Below are the code and all the weights of a small trained network. Each question names an input and a target symbol and asks about switching units off, where a switched-off unit gives its printed mean instead of its output.

import numpy as np


def w(rows, s, z=0):
    codes = np.array(rows[::2]) - 128.0
    scale = np.full(codes.shape[1], s)
    scale[-1] = z or s
    return codes * scale


def f(y):
    return y / 2 * (1 + np.tanh(0.7978845608 * (y + 0.044715 * y**3)))


def softmax(a):
    e = np.exp(a - a.max(-1, keepdims=True))
    return e / e.sum(-1, keepdims=True)


def log_softmax(a):
    a = a - a.max(-1, keepdims=True)
    return a - np.log(np.exp(a).sum(-1, keepdims=True))


def net(x, mask):
    ids = ['Ψαδεζηθλμστφ'.index(c) for c in x.split()]
    T = len(ids)
    res = E[ids] + P[:T]
    r = res
    for j in range(3):
        rows = slice(2 * j, 2 * j + 2)
        q, k, v = (r @ M[0][rows].T for M in (Q, K, V))
        z = softmax(np.where(np.tri(T) > 0, q @ k.T / 2**0.5, -1e9)) @ v
        o = O[0][rows]
        res = res + np.where(mask[j], z, o[:, -1]) @ o[:, :-1]
    y = f(res @ A[0][:, :-1].T + A[0][:, -1])
    res = res + np.where(mask[3:19], y, B[0][:, -1]) @ B[0][:, :-1]
    return log_softmax(res[-1] @ U[:, :-1].T + U[:, -1])


Q, K, V, O, A, B = {}, {}, {}, {}, {}, {}
E = w([
[72,120,162,90],'Ψ',
[195,132,124,119],'α',
[129,100,97,247],'δ',
[183,130,120,123],'ε',
[57,160,151,182],'ζ',
[50,182,165,94],'η',
[80,170,190,157],'θ',
[234,119,138,127],'λ',
[72,100,67,86],'μ',
[135,98,232,128],'σ',
[98,26,18,132],'τ',
[80,145,186,136],'φ',
],0.011)
P = w([
[129,3,236,55],'0',
[100,99,219,131],'1',
[107,95,204,138],'2',
[121,94,193,141],'3',
[100,150,154,133],'4',
[108,152,146,135],'5',
[107,165,135,131],'6',
[114,177,123,128],'7',
[127,164,124,134],'8',
[131,195,107,128],'9',
[139,193,105,128],'10',
],0.0077)
Q[0] = w([
[61,255,155,231],'h0',
[134,48,48,61],'h0',
[196,175,46,203],'h1',
[205,32,206,74],'h1',
[187,50,163,123],'h2',
[124,192,138,186],'h2',
],0.0086)
K[0] = w([
[193,179,240,248],'h0',
[1,170,13,66],'h0',
[120,171,17,197],'h1',
[127,6,158,97],'h1',
[183,80,212,111],'h2',
[47,133,166,114],'h2',
],0.0078)
V[0] = w([
[55,103,18,86],'h0',
[2,76,110,50],'h0',
[47,211,172,125],'h1',
[125,136,42,242],'h1',
[211,127,122,148],'h2',
[90,168,112,117],'h2',
],0.0095)
O[0] = w([
[82,165,79,174,4],'h0',
[53,194,106,167,151],'h0',
[191,159,182,188,102],'h1',
[102,11,140,157,23],'h1',
[139,136,68,103,110],'h2',
[141,131,157,150,65],'h2',
],0.011,0.0036)
A[0] = w([
[130,176,202,193,189],'n0',
[203,122,21,95,143],'n1',
[90,136,191,88,68],'n2',
[149,141,209,142,141],'n3',
[219,62,175,204,200],'n4',
[112,76,12,231,31],'n5',
[118,28,24,209,8],'n6',
[73,160,183,222,92],'n7',
[198,114,74,39,116],'n8',
[113,151,29,174,194],'n9',
[74,156,220,40,33],'n10',
[106,124,221,88,167],'n11',
[119,47,138,181,50],'n12',
[118,94,185,2,213],'n13',
[196,193,115,88,89],'n14',
[97,218,173,75,1],'n15',
],0.0078,0.0056)
B[0] = w([
[125,71,100,23,203],'n0',
[177,196,16,127,161],'n1',
[130,45,75,182,138],'n2',
[197,54,192,94,185],'n3',
[115,24,196,124,218],'n4',
[217,136,222,229,157],'n5',
[218,214,253,231,154],'n6',
[209,42,47,102,150],'n7',
[155,172,46,185,174],'n8',
[38,154,148,105,173],'n9',
[106,39,103,245,166],'n10',
[159,48,110,214,207],'n11',
[220,213,174,162,129],'n12',
[115,59,66,195,253],'n13',
[200,214,247,139,165],'n14',
[99,28,112,110,152],'n15',
],0.0063,0.007)
U = w([
[72,1,94,141,255],'Ψ',
[163,98,210,133,75],'α',
[157,136,205,181,57],'δ',
[150,161,155,115,54],'ε',
[139,159,165,99,59],'ζ',
[149,192,178,52,147],'η',
[179,159,50,124,150],'θ',
[108,130,88,171,117],'λ',
[43,130,70,34,205],'μ',
[136,139,94,145,52],'σ',
[76,198,154,155,209],'τ',
[167,170,143,117,59],'φ',
],0.0081,0.0059)

Each question gives the input, a string of symbols that net reads in full, and the target symbol t.
The units are the heads (2 rows each of Q, K, V and O) and the neurons (one row each of A and B). Each row of codes is followed by its name. A weight is (code - 128) times the scale printed after its matrix; where a second scale follows, it is the last column's (O, A, B and U).
mask holds one flag per unit, heads first, then neurons. A switched-off unit (its flag False) gives its mean, the last column of its rows in O or B, instead of its output. The means were averaged over made-up inputs and are rounded, as every weight is.
A unit's drop is (log p(t) with every unit on - log p(t) with that unit switched off) / (log p(t) with every unit on - log p(t) with every unit switched off).
The circuit of an input: a set's keep is (log p(t) with only the set's units on - log p(t) with every unit switched off) / (log p(t) with every unit on - log p(t) with every unit switched off). Starting from the 12 units with the biggest drops (on a tie, the unit counted first), units are removed one at a time, each time the one whose removal leaves the highest keep (on an exact tie, the one counted first), for as long as the keep stays at least 0.8.
units of the circuit, in order: the units of the circuit, biggest drop first
most important unit: the unit with the biggest drop
heads that matter: for each layer, one digit per head in row order, 1 if its drop is at least 0.15 and else 0, layers parted by /
drop of u: that unit's drop, to one decimal
input δ θ λ Ψ Ψ φ λ θ, target α: units of the circuit, in order => h1, h0, n3
input λ ζ τ μ μ δ θ η, target Ψ: heads that matter => 001
input ε τ λ λ θ α, target θ: heads that matter => 111
input δ σ δ τ δ, target δ: units of the circuit, in order => h1, n6, n12
input λ λ λ λ ε, target θ: heads that matter => 111
input δ δ δ Ψ δ λ, target Ψ: units of the circuit, in order => h1
input τ τ φ Ψ ε, target μ: heads that matter => 100
input λ σ α λ Ψ τ Ψ δ η, target Ψ: units of the circuit, in order => h0, n13, n10
input λ δ φ μ, target μ: heads that matter => 100
input μ λ δ λ α φ, target Ψ: heads that matter => 100
input δ σ λ φ θ, target Ψ: heads that matter => 100
input δ δ δ σ, target Ψ: heads that matter => 000
input δ λ δ λ, target Ψ: heads that matter => 110
input λ θ θ φ λ φ θ δ λ τ, target τ: heads that matter => 100
input τ φ α, target μ: most important unit => h0
input σ λ σ δ σ λ δ λ μ μ, target μ: heads that matter => 000
input λ λ Ψ α, target θ: drop of n1 => 0.2
input λ Ψ φ λ ζ τ δ δ θ, target Ψ: drop of n14 => 0.1
input φ σ Ψ λ δ λ λ δ, target α: drop of h1 => 0.7
